A new row, then what is left of it after taking away its nearest point in the smallest flat space through zero that holds the last named rows above it.
Vidi, 3 rows:
[[-30.9  88.4  17.2  -9.1  29.8   4.9  40.4 -12.1 -36.8  18.4 -45.3  32.8
    6.5 -17.4 -36.0 -46.0  -4.9  17.1  32.2 -16.4  -4.9 -19.7   1.3  10.3
    5.3  12.1 -26.1 -28.0  38.2]
 [  1.8  65.1  -2.5 -24.5  10.4  -8.0  40.5   3.7 -45.8  19.7 -37.1  35.2
  -27.4   1.1 -20.4 -19.5  23.9  12.1 -10.4 -25.1 -20.9 -22.1  29.3  11.2
    7.3  28.1  49.3 -47.2  27.9]
 [-24.5  41.8  25.6  13.0  32.9   8.9  23.7  -4.7 -23.6  -4.2 -36.8  13.6
  -15.0 -12.8 -16.8 -43.6  -7.4 -21.9 -34.8 -53.5 -31.6 -44.6  14.6  35.2
    8.3  20.1  29.9  -5.8  22.7]]
New rows:
[ 11.2  26.9  -3.5   6.0  28.9  -2.0  46.9  25.9   8.3   2.0 -49.6   4.5
 -38.1  25.0 -10.9  28.1  19.5  -1.1 -10.5  10.5  -9.9   0.1  26.0 -24.8
 -12.8   5.7  46.7 -53.1  -8.6] : [ -3.4   4.7   8.1  26.4  34.5   7.7  28.6  18.6  32.1 -10.1 -37.9 -13.3
 -16.1  16.9  -6.9  23.6  -3.2 -10.5   0.8  17.2   0.5   4.9   4.5 -24.9
 -15.9 -10.8   3.6 -22.5 -17.1]
[ 10.4  -9.9   6.2 -17.7 -21.4   0.8  16.8  -4.4  -6.4  16.8  28.6   1.4
 -11.6   6.4  12.5  13.9 -16.6  11.3  10.0  43.7  44.1  11.3  10.7 -15.9
  -6.8  12.8 -13.6 -23.1  22.6] : [ -1.4 -10.2  20.4  -2.9  -7.3   7.6  16.8  -6.8  -5.5   7.4  20.3  -2.6
 -14.8   0.3  11.3  -2.7 -26.3  -6.8 -12.2  19.2  30.6  -8.2  12.3   1.6
  -4.1  16.8  -4.5 -12.0  25.3]

momon, 5 rows:
[[  7.4   4.6 -47.7 -31.0 -21.0 -38.5  19.4  -7.2 -42.0 -16.0  25.1  39.1
   19.7  35.9 -12.6   4.7 -34.7 -34.4  -4.4  41.3 -22.9 -46.9  11.2 -41.6
  -12.8  10.2  41.8  25.5   8.7]
 [-10.7 -31.3 -38.4 -30.1   7.0 -14.0  -7.2  27.7  -6.1  33.5  17.1  -9.1
   15.6 -12.1  -4.3  19.0   0.1 -10.2  29.2  24.2 -29.6 -67.3 -28.9   8.2
  -14.6  33.2  16.4  -7.4 -11.3]
 [ -6.5  10.3 -14.0  -4.0  12.2  -5.3 -17.3  26.2 -10.7  20.5 -11.2   3.8
   -4.9  12.6 -44.0  15.7  27.4  31.9  29.4  -8.7 -49.3 -10.0  -8.9   7.0
   -9.0  38.3  -3.6  31.0  14.3]
 [ -9.3 -12.1   2.9  20.3 -27.9  -7.0 -22.5  34.4  19.0  24.0  -0.9   7.5
   -8.3 -28.9  23.2  -3.7   3.7 -18.6  11.4   7.8  19.6  -4.6 -15.5  20.5
  -24.2  20.1  16.1 -15.1   2.8]
 [  1.8  28.0   7.3   3.6  15.2  10.0  16.1 -38.9   7.4 -21.5 -12.8   6.7
    3.6  21.2   1.9 -35.1   6.1  19.9 -38.9 -32.4  -2.4  51.0  27.0 -12.1
   11.6 -19.7 -33.8 -12.0  34.9]]
New rows:
[ 13.8  -8.2  38.8  16.1  -5.2  48.5  -5.3 -30.7  20.8   6.4  18.1 -43.9
 -21.7 -27.5  21.5  15.5  38.2   3.7   4.1 -17.2  52.9  25.7   4.8  20.7
  29.2 -34.9 -16.3 -26.9 -34.1] : [  9.2   6.2  -9.1  -3.3 -18.8  14.5  -4.4 -20.3  -4.3  13.1  25.9  -4.1
  -8.2   3.1  -1.4   7.7  33.6  -3.9   5.8  -1.5   8.3  -1.1  10.8  -2.2
   4.3   2.1   5.0  -6.2   3.4]
[  1.1 -16.7  15.5 -12.3  16.1 -28.0 -16.6  56.8 -11.4 -10.0 -10.5  11.3
 -12.6  -4.9 -10.0  58.8  43.6  28.3  36.8 -21.5 -53.9  -1.3  -7.9  -5.9
 -14.5  33.4  28.8  33.1 -17.1] : [  2.8 -19.5  15.1 -17.2  13.7 -25.0   5.8  20.3   1.7 -28.0  -1.5  12.8
   1.0  -7.7  32.3  25.7  21.9   5.2  -5.5 -24.2 -21.8  14.6   6.7 -17.3
  -8.3   1.6  18.5  -7.9  -7.3]

Rone (4 x 29):
[[ -5.2   6.7   6.3   0.5 -14.4  -7.2 -13.9   3.9   9.1  13.3  27.2  13.5
   12.4  44.0  37.8  -7.1 -48.7 -31.7   0.0  -6.7 -35.5  18.1   6.7  -9.3
    9.8  -3.1  -0.9  16.2  41.5]
 [-15.2   0.2  -3.3 -21.7 -18.6 -19.6  -5.5   8.7  -9.3   4.9  35.0   5.9
   -1.5  52.5   8.6   7.3  13.8  14.9 -18.2 -32.1 -27.6   3.5   9.3 -14.1
    3.9  27.7  17.2  31.2  57.0]
 [-34.5   4.5  43.4 -33.4  -4.9  15.8  11.4  10.4   4.9 -16.4  21.4 -16.9
  -16.2   9.3  29.2 -10.6 -47.5 -27.6  -9.1 -37.0  35.1 -13.0   5.6   0.0
   -4.0   7.6  10.1   9.2  49.9]
 [ -6.2  18.9  29.1 -13.6 -21.1  30.3 -10.1  28.3  -0.4   8.7  33.3  18.3
   -7.9   4.4  52.3 -25.9  -6.8   7.4 -13.9 -51.0  -3.6  -7.2   8.2  -6.1
    5.3  -6.1   9.9  27.8  56.3]]
New rows:
[ -5.4 -39.2 -18.8   1.9  44.3   1.1   6.2 -29.0  -6.0  -4.5 -27.3 -16.0
   7.8  -4.2 -66.0 -14.5   5.1  12.2  -0.8  30.0   0.8  -5.0 -13.1 -10.5
  -4.8  -0.8   0.4 -20.6 -46.0] : [ -8.6 -24.6   0.8  -4.7  26.9  20.1  -4.9  -9.3  -3.8   5.8   0.4   1.0
   6.6   8.0 -21.7 -34.0 -10.5   9.8  -9.2  -3.8 -12.0  -4.6  -6.3 -16.6
   1.5  -7.4   5.8   1.2  -1.0]
[-23.8   4.2   0.6   5.6  17.4 -10.5  -7.8  19.0 -15.3 -22.8 -23.6 -27.9
 -23.8  -1.7 -11.0  21.1  -1.4 -13.9 -21.0   9.3  -2.0   4.2  21.8  20.9
 -11.3  15.2  27.5 -25.6 -27.4] : [-14.4  13.1   1.4  13.1   8.1  -0.8 -18.8  28.7 -14.1 -10.8 -13.2 -11.2
 -19.2   0.7  11.0  10.0  -0.5  -9.5 -22.4  -0.1 -20.1   8.7  24.2  17.6
  -5.8   5.9  26.6 -15.6 -15.2]
[ -6.4  15.6 -15.3  14.3  -5.4  18.4   5.1  12.8  -6.6  31.9  18.3  11.2
  24.0  14.7  -7.6   8.5 -14.9  36.8  -4.8 -18.9   0.8  14.9   5.6 -18.8
  31.2   0.7  20.8  28.5  12.4] : [-11.0  10.5 -11.1  13.5   4.9  18.4  13.8   4.7  -3.4  22.3   4.6  -1.8
  21.3   1.6 -19.6  12.3 -27.4  24.6   1.0  -6.1  20.8  11.5   2.2 -13.1
  26.9  -1.2  16.8  14.4  -5.9]

loso, 5 rows:
[[ -4.2  37.2  39.8 -16.3   4.0 -24.6  -9.8 -35.9  10.5  43.3  33.0  19.5
   10.6 -16.6  37.2 -27.4 -15.8 -23.1  -6.8  38.2  38.5 -37.5   6.2  16.4
   -4.4   9.1  17.0  15.5 -31.7]
 [-14.1  17.8  41.8  35.2  44.1 -21.8 -19.7 -24.7  25.3 -11.5 -40.1   9.9
  -44.3 -33.6  19.3  19.5  12.6 -55.7 -26.6  25.6  58.4 -12.0  -4.5  48.8
   20.4  -1.5  39.0  31.5 -23.4]
 [-32.5   7.9  29.0   4.7   3.7   5.5 -35.1 -12.2   6.0  13.3 -23.1   8.2
  -75.1 -33.6  40.6  -3.4  15.0 -63.3 -15.9  49.8  35.1 -12.4  17.6  60.5
   28.4   2.6  -2.6  18.8  -6.1]
 [ 31.5  28.0  21.2  -7.2 -16.5  -9.0  -8.3 -19.6   4.9  32.1  34.5  27.7
   18.1  -4.9  27.7 -28.4  13.6  -7.8  15.9   5.7   8.0   8.5  -2.4   6.1
  -23.8  16.1   2.2   3.0 -26.2]
 [-42.1  27.2  -0.6   1.0  20.8  13.7 -26.4   3.4  34.9  -3.7 -37.6  -9.4
  -44.1 -28.3   5.0  12.2   3.0 -54.9 -22.6  16.4  45.7  -9.7  -9.0  26.9
   32.2  -3.5   2.0  -6.3  -5.9]]
New rows:
[  1.9 -27.1 -23.3   7.4 -11.8   6.8 -35.2  16.2   2.5  16.8  -4.7 -39.7
 -14.3   3.0 -27.5  22.3  17.2 -29.4  27.9   0.5   9.6 -23.9 -14.8   2.8
  14.3 -16.6  17.5  40.6  21.3] : [ 15.2 -17.1 -17.5   2.5 -16.4   0.0 -32.1   8.5   3.3  28.5  12.9 -31.5
   5.0   5.7 -22.5  11.9  15.7 -22.7  33.9  -1.4  10.0 -24.8 -17.2  -4.1
   2.5 -11.8  20.7  40.4  11.8]
[ 29.1   6.4  28.1  15.0 -23.5  -1.0 -18.3 -16.6  -4.4 -36.2  13.0   3.7
  -9.6 -18.5  41.8 -36.7  17.1 -24.9  -7.3 -11.6  -8.0  -1.4  18.3  17.6
 -32.9 -21.8 -10.1  25.9   9.5] : [  7.1  10.9   7.9   4.0 -13.4   4.2 -10.1  -6.0   6.5 -44.0   5.9 -15.3
   6.4 -13.4  19.3 -27.2  -4.2 -15.5 -16.9 -21.6  -4.0 -16.0   9.8  -4.9
 -22.6 -30.1 -11.2  11.0  17.3]
[-33.0  37.1 -22.6 -28.1  13.1  18.0  -8.0 -13.0  32.9  24.0  50.2  -7.8
  45.5   1.0  -2.7 -22.9 -40.6  -6.1   6.3   4.8  11.1  -6.7 -16.9  -7.0
   6.9 -22.1  -4.2 -21.2  -2.7] : [-11.2  -2.9  -8.1   9.1  17.3  12.1  -6.9 -12.3   8.3  -4.0  25.9   0.0
  11.0   1.8   1.0  -5.3 -12.4  -4.5  10.2   3.3  -8.6  19.8  -5.2  19.8
   4.8 -23.8   3.7   4.6   8.1]

kog (5 x 29):
[[-42.1   4.1  -7.2 -12.1 -45.4  10.0  -2.4  -7.2 -25.6  49.4  20.7 -39.6
  -16.3 -20.7 -22.6 -11.8  15.0  54.1  -7.3  23.0 -22.6  37.5 -23.2 -22.8
    0.7  -7.7  65.0  -9.5   4.2]
 [-45.4  -7.3 -15.7   0.0 -19.8   4.0  68.6   9.6  -8.4   2.9 -16.8  -6.9
   22.2 -55.2 -38.2 -14.3  -9.9  14.2   3.2   2.9   5.3  35.0 -57.8  -3.5
   -8.8  -8.0  14.4 -10.4   9.5]
 [-61.9 -25.9  -7.0  28.7 -29.3  -8.7  56.3  -4.7   0.0  -3.3 -19.1   2.7
   24.5 -26.7 -13.8   9.0 -13.9   0.0   9.4  27.1 -12.4  38.4 -28.3  20.9
   -3.9  13.6  -9.5   6.6 -15.2]
 [-57.8   1.7 -30.8 -13.7 -26.7  -0.7  37.7  -6.0  11.6  20.8  -5.5 -28.1
   -6.9 -27.4  -8.5  -6.8   9.9   9.9  -4.5  39.2  10.4   3.3 -38.2 -27.4
  -18.2  -2.6  39.7   0.6  13.4]
 [-52.4  -1.4  -9.4  12.8 -12.5  -9.5  62.8  11.1   3.0 -14.5 -33.9  -1.8
   25.5 -33.7 -37.2   9.8 -15.0 -10.6 -19.6  12.2  16.1  20.4 -48.0 -19.6
  -25.7   5.4  -4.3   8.6 -14.4]]
New rows:
[-34.1  12.6   2.9  38.2 -20.9  -3.3 -31.6 -10.2 -19.4 -33.2   4.3  -6.3
  53.5  25.9  36.5 -20.5  35.3 -30.4   2.4  24.5   4.0  55.1 -36.1 -29.4
 -22.9   3.1  21.7  16.9  11.7] : [ -5.5  15.6   3.5  27.9  -5.1   3.4 -36.0  -5.3 -20.2 -38.2   9.6   1.5
  53.2  22.0  39.6 -32.7  35.4 -31.6  12.0   4.0   9.2  46.2 -33.6 -21.9
 -15.0  -6.2  15.9   7.2  26.3]
[ 38.3  22.6   4.4 -34.5  39.0  18.8 -19.6  36.9  31.3  18.2  53.8  -9.0
  11.1  22.3 -18.7  17.7  -8.4  -8.3 -20.7 -41.7  30.6  -8.2   0.6   8.0
   9.3  21.7 -12.6 -35.1   2.0] : [ -9.3   4.5  -4.8 -17.8  12.7  11.9   4.1  25.1  36.6  26.3  49.0 -15.3
  15.9  15.8 -13.6  25.9  -9.7  -5.7 -12.4  -7.8  17.8  10.5  -7.5  20.0
   7.7  33.9  -8.6 -27.5  -7.0]
[-49.0  -5.2 -13.9   3.2  -3.6 -13.1  49.6  15.8 -17.1 -13.0 -11.4 -15.2
   0.0 -47.7   4.0  -9.5 -14.2 -16.1   7.0  13.1  -8.9  27.8 -41.5   5.6
   2.1  18.8  -5.6 -18.6  22.9] : [-10.5   8.5   2.8  -1.5  10.3 -13.0  -5.4  14.5 -21.2 -11.0   2.2 -15.0
 -16.9 -11.2  17.5  -1.0  -6.7 -16.8  -5.6   1.0 -12.3   8.2  -5.1  -4.0
   6.2  19.9  -6.8 -13.9  14.0]

pesag:
[[ -7.1  29.9  27.3 -26.4  41.2 -24.0 -63.4   0.4  -0.8  -8.9 -19.4  -6.8
  -19.6   9.8  39.3  25.1 -18.9   5.5  72.6 -53.2 -27.1  25.8  52.3  15.2
   14.4 -26.0 -48.1  -7.8  -0.2]
 [ -1.6  13.6  12.4 -23.3  23.7  -9.7 -33.7  -0.6  -3.5  -3.8 -11.7  -1.1
   -4.9   4.3  21.6  14.9 -14.2   6.5  45.6 -31.0 -19.3  15.2  30.3   4.5
   10.5 -17.0 -23.7  -5.1   1.4]]
New rows:
[ 13.5  46.5  13.5  52.2  -8.4   4.8 -11.5 -13.1  48.3   1.7   5.5  -7.7
 -31.3  30.4 -35.6 -26.7 -17.1 -43.0 -23.0  -1.4  53.1 -33.4  -3.8  20.4
 -25.0 -15.3  -5.8  -9.5  -5.8] : [ 25.9  31.9   0.1   3.5  -1.5  23.2  -7.0 -17.6  31.6   7.4  -0.7   6.5
   0.2  24.7 -34.5 -20.0 -38.4 -23.9  10.1 -12.5  28.3 -27.1   6.2  -0.2
 -10.5 -30.8   7.8 -14.2   2.4]
[-15.0 -17.0 -31.7  22.5 -29.4  48.6  19.4   1.6  13.6  -2.6 -27.2  -9.3
  20.5  -9.4 -29.3 -31.5  27.0  16.3  12.7  -0.8  21.4  21.5  -0.4 -29.6
  50.4  -7.9  72.1   7.7 -16.6] : [-23.7   2.3 -14.0  34.0 -15.3  30.0  -9.2   3.8  21.0  -9.0 -32.5 -18.7
  -2.3  -2.7 -13.3 -24.1  29.0   9.7  27.8 -17.9  21.5  29.4  16.9 -13.7
  49.7 -11.6  45.7   6.6 -20.5]
[-16.5 -31.6 -32.1  10.8 -23.2  35.6   2.2 -14.5  26.5  19.3  39.3 -14.1
 -35.2  16.4  -0.1 -20.7  -1.8  -4.5 -32.4 -10.6   5.0   3.3 -15.1  -8.9
 -42.7  14.1  15.6  14.8  26.3] : [-16.2 -25.6 -26.6  -6.6  -9.6  32.1 -15.7 -15.3  23.0  17.8  32.3 -13.3
 -34.8  18.2  11.8 -11.9 -11.6   0.9  -4.4 -28.6  -7.9  12.2   2.4  -8.4
 -35.6   3.3   4.0  11.6  27.9]

gud:
[[ 33.2  -5.2  -5.7  -1.3 -24.9  -3.5   1.0  -6.2 -35.9  34.8   6.2  -2.9
  -16.2   0.4   7.6   5.5  -3.4   5.9 -12.5  -2.1  20.1 -13.8  -8.4   5.3
  -17.9  12.0 -32.5  -7.0  10.5]
 [ -1.8   7.8 -16.5   7.1 -36.7 -16.6  -1.9 -36.8 -77.8  71.3  35.6  13.5
   -4.7  -0.1  22.3 -25.7   5.9 -25.3   6.8  -7.1  33.6 -37.9 -10.5 -28.7
  -34.5  24.0  25.9 -18.4 -23.4]
 [ -6.2   7.8  21.6 -18.8 -23.9 -16.6  13.8 -11.5 -54.7  59.7  24.4  -4.1
  -20.5  36.9  12.6   5.5 -10.2 -30.2 -40.4   3.1  50.1 -15.7 -47.2  -3.4
  -11.2   9.2  40.7   5.0 -35.8]
 [ 20.4   9.4   4.7   7.4 -20.4 -10.2   7.5 -37.0 -67.3  54.0   5.2  -1.1
  -11.2  23.7   3.3 -11.3  -6.4 -18.1 -12.2  -1.2  44.9 -47.7 -26.5 -14.8
  -19.3   1.2  16.6  -5.2 -24.7]
 [ 17.8   4.1   1.5   1.3 -22.6 -10.7   8.4 -24.0 -59.4  50.1  12.4  -1.8
  -16.8  13.5   4.6  -4.2  -3.3 -10.4 -15.3  -2.2  37.8 -32.6 -24.1  -5.3
  -19.3   7.3   3.2  -7.9 -14.7]]
New rows:
[-42.8  12.3  -8.1  -3.9  35.5   2.8   8.8  11.3  38.4 -37.1  -6.6 -18.3
  17.2 -13.8 -31.4 -14.6  48.8  -4.2 -20.8   9.4 -45.5  13.3  32.0  10.5
  14.5  28.7 -18.4  -8.8  24.8] : [-12.6  16.1  -0.8  -5.5  11.0   0.5   4.4  -6.3   1.0   5.8  -9.5 -19.3
  14.1  14.7 -16.4 -15.9  35.0 -20.7 -37.3  12.5 -13.8 -11.7  15.7  -1.5
   0.7  33.8 -15.3  -1.9  13.9]
[  9.1 -12.2  -5.4  -3.0  -5.4  -5.5 -29.0  10.8   2.8 -42.9 -19.0 -22.9
   1.3 -30.5  -0.6  34.9  14.7   6.1  16.7  -7.8   6.4   2.3  37.8   2.0
  -0.5   3.2   4.3   0.4 -19.6] : [  8.5 -10.0   0.1  -7.5 -12.4 -10.1 -25.2   6.6 -13.8 -25.6 -12.5 -24.0
  -4.5 -20.5   2.7  36.0  11.9  -2.0   5.9  -7.1  20.8  -3.4  24.8   0.8
  -4.2   5.7  14.7   1.3 -29.4]
[ 14.7   0.4   3.4  23.7 -20.9  -4.4   0.9 -48.0 -43.4 -10.4  43.9  -3.6
  -8.2 -31.4  20.4 -32.8 -42.1  36.2  19.8   3.9 -10.0  -2.1  33.2   5.4
  -7.9  20.0 -30.9 -51.8  20.2] : [  2.2   5.0  32.4   7.6  -7.4  -0.6   2.8 -32.8 -12.3 -26.3  29.9 -10.7
  -2.4   3.1  20.3 -18.9 -56.5  20.6  -4.1  13.7  -5.8  15.1  15.5   8.9
  13.5   6.4   2.1 -27.0   3.2]

Nogo, 2 rows:
[[-14.1 -33.9  57.5   1.0 -21.9 -12.6 -11.1   4.7   9.2   0.5 -31.2  19.8
    6.5 -46.4  17.8   9.4 -24.5 -12.2  20.8 -22.7  27.0  26.6   6.8 -12.7
   18.4   2.6   2.5 -29.9  -4.6]
 [-12.7 -20.9  33.7  54.5 -38.1  -0.5   8.0 -25.0  21.0  -0.2   1.4  60.7
   45.5 -23.2 -39.7  48.8 -36.6  -6.7   8.1  -3.5  14.4 -10.8  -6.6 -20.6
   29.3  14.6 -24.9  -5.6  17.9]]
New rows:
[  3.3 -28.2  18.2 -35.1  11.1  13.7 -33.6  23.6   2.6  -6.0 -38.7 -22.0
 -25.4 -21.3  17.8 -11.7  -3.0 -16.7  -9.3 -14.7  -5.9  31.7  19.6   0.4
   9.7  -1.6   3.9  -8.4  -2.9] : [  6.5 -15.7  -3.9  -8.2   6.7  22.0 -22.0   7.7   7.0  -6.4 -16.7  -4.7
  -6.8  -1.4 -14.5   6.6  -4.8 -11.8 -19.4  -1.0 -17.0   8.1  11.6  -1.4
  12.0   4.0 -10.4   9.2   9.3]
